Below are the code and all the weights of a small trained network. Each question names an input and a class and asks about switching units off, where a switched-off unit gives its printed mean instead of its output.

import numpy as np


def w(rows, s, z=0):
    codes = np.array(rows[::2]) - 128.0
    scale = np.full(codes.shape[1], s)
    scale[-1] = z or s
    return codes * scale


def f(y):
    return y / 2 * (1 + np.tanh(0.7978845608 * (y + 0.044715 * y**3)))


def log_softmax(a):
    a = a - a.max(-1, keepdims=True)
    return a - np.log(np.exp(a).sum(-1, keepdims=True))


def net(x, mask):
    res = np.array(x, float).reshape(1, 5) / 4 @ E
    y = f(res @ A[0][:, :-1].T + A[0][:, -1])
    res = res + np.where(mask, y, B[0][:, -1]) @ B[0][:, :-1]
    return log_softmax(res[-1] @ U[:, :-1].T + U[:, -1])


A, B = {}, {}
E = w([
[43,184,24,101,25,179,34,119,30,175,78],'x0',
[219,102,43,179,66,201,176,103,220,95,3],'x1',
[158,59,132,224,108,214,63,62,74,58,236],'x2',
[210,156,145,239,99,124,193,255,3,187,121],'x3',
[127,131,121,135,132,127,132,120,122,129,123],'x4',
],0.0049)
A[0] = w([
[156,46,130,196,118,197,73,80,84,70,216,133],'n1',
[195,80,203,151,205,87,204,148,186,86,156,2],'n2',
[154,67,134,204,105,195,82,83,81,64,209,110],'n3',
[189,67,195,141,209,100,206,134,191,100,158,34],'n4',
[160,63,141,202,105,192,70,82,72,51,205,101],'n5',
[114,191,127,52,138,44,195,200,174,207,47,114],'n6',
[213,170,162,243,77,127,203,252,17,196,127,70],'n7',
[70,213,25,102,8,186,31,123,50,213,87,28],'n8',
[39,163,230,91,209,64,91,148,30,153,241,48],'n9',
[209,94,68,188,69,192,182,107,197,83,26,7],'n10',
],0.0045,0.0022)
B[0] = w([
[120,176,144,112,145,76,167,94,127,155,74,205],'n1',
[38,44,215,191,39,92,90,165,51,60,25,180],'n2',
[112,181,133,94,156,52,182,85,100,179,54,197],'n3',
[66,87,192,174,69,107,95,138,84,72,70,183],'n4',
[114,182,146,97,162,34,195,81,113,184,40,200],'n5',
[111,189,159,110,165,61,206,71,85,160,50,209],'n6',
[42,163,167,3,85,195,45,2,244,82,212,253],'n7',
[73,56,224,202,81,118,106,163,53,58,43,222],'n8',
[236,97,24,175,2,27,53,173,204,207,129,219],'n9',
[211,108,48,173,31,33,72,162,186,196,136,191],'n10',
],0.0068,0.0051)
U = w([
[71,24,182,187,98,129,111,183,37,36,84,83],'0',
[230,94,40,161,69,79,79,183,185,224,142,85],'1',
[131,137,127,121,151,146,144,132,129,118,138,254],'2',
[119,214,139,109,189,92,236,96,93,187,88,78],'3',
[63,136,145,47,121,173,64,43,234,67,178,99],'4',
[181,139,80,146,254,231,182,212,92,122,201,165],'5',
[159,96,82,137,249,235,158,234,94,114,211,67],'6',
],0.0091,0.012)

Each question gives the input, the list of numbers given to net, and the class t.
The units are the neurons (one row each of A and B). Each row of codes is followed by its name. A weight is (code - 128) times the scale printed after its matrix; where a second scale follows, it is the last column's (A, B and U).
mask holds one flag per neuron, in row order. A switched-off neuron (its flag False) gives its mean, the last column of its row in B, instead of its output. The means were averaged over made-up inputs and are rounded, as every weight is.
A unit's drop is (log p(t) with every unit on - log p(t) with that unit switched off) / (log p(t) with every unit on - log p(t) with every unit switched off).
The circuit of an input: a set's keep is (log p(t) with only the set's units on - log p(t) with every unit switched off) / (log p(t) with every unit on - log p(t) with every unit switched off). Starting from all 10 units, units are removed one at a time, each time the one whose removal leaves the highest keep (on an exact tie, the one counted first), for as long as the keep stays at least 0.8.
units of the circuit, in order: the units of the circuit, biggest drop first
unit that matters most: the unit with the biggest drop
k most important neurons: the k neurons with the biggest drops, biggest first
drop when u is switched off: that unit's drop, to one decimal
input [-5,7,-3,-2,7], class 1: unit that matters most => n10
input [1,-6,7,-2,-2], class 3: units of the circuit, in order => n5, n3
input [6,-7,0,-2,0], class 1: 2 most important neurons => n9, n2
input [-3,-6,7,5,-5], class 3: 2 most important neurons => n5, n3
input [7,-8,3,7,7], class 1: 3 most important neurons => n9, n2, n4
input [-4,5,-8,-8,7], class 3: 2 most important neurons => n6, n7
input [-6,4,-2,-1,-6], class 0: units of the circuit, in order => n2, n4
input [-6,6,1,7,-6], class 4: 2 most important neurons => n7, n8
input [5,-6,-1,0,-3], class 1: 4 most important neurons => n9, n2, n4, n7
input [-5,8,2,-5,4], class 1: 2 most important neurons => n10, n7
input [-6,4,1,3,-1], class 0: 3 most important neurons => n2, n4, n9
input [1,6,5,-2,-5], class 1: 3 most important neurons => n10, n7, n6
input [6,-4,7,4,-3], class 3: 4 most important neurons => n5, n3, n1, n2
input [3,7,8,-1,-4], class 3: 3 most important neurons => n5, n3, n9
input [4,-3,-3,-7,-7], class 2: units of the circuit, in order => n7
input [7,1,-7,-5,-7], class 0: 2 most important neurons => n8, n7
input [4,7,-5,-7,-6], class 1: 2 most important neurons => n10, n7
input [6,6,-1,-1,6], class 0: 2 most important neurons => n8, n9
input [1,8,6,-1,8], class 1: drop when n10 is switched off => 1.5
input [0,7,-4,-6,-6], class 1: drop when n10 is switched off => 0.7
input [3,-2,2,7,3], class 4: drop when n7 is switched off => 0.8
input [-1,-1,2,6,-3], class 4: drop when n7 is switched off => 0.7
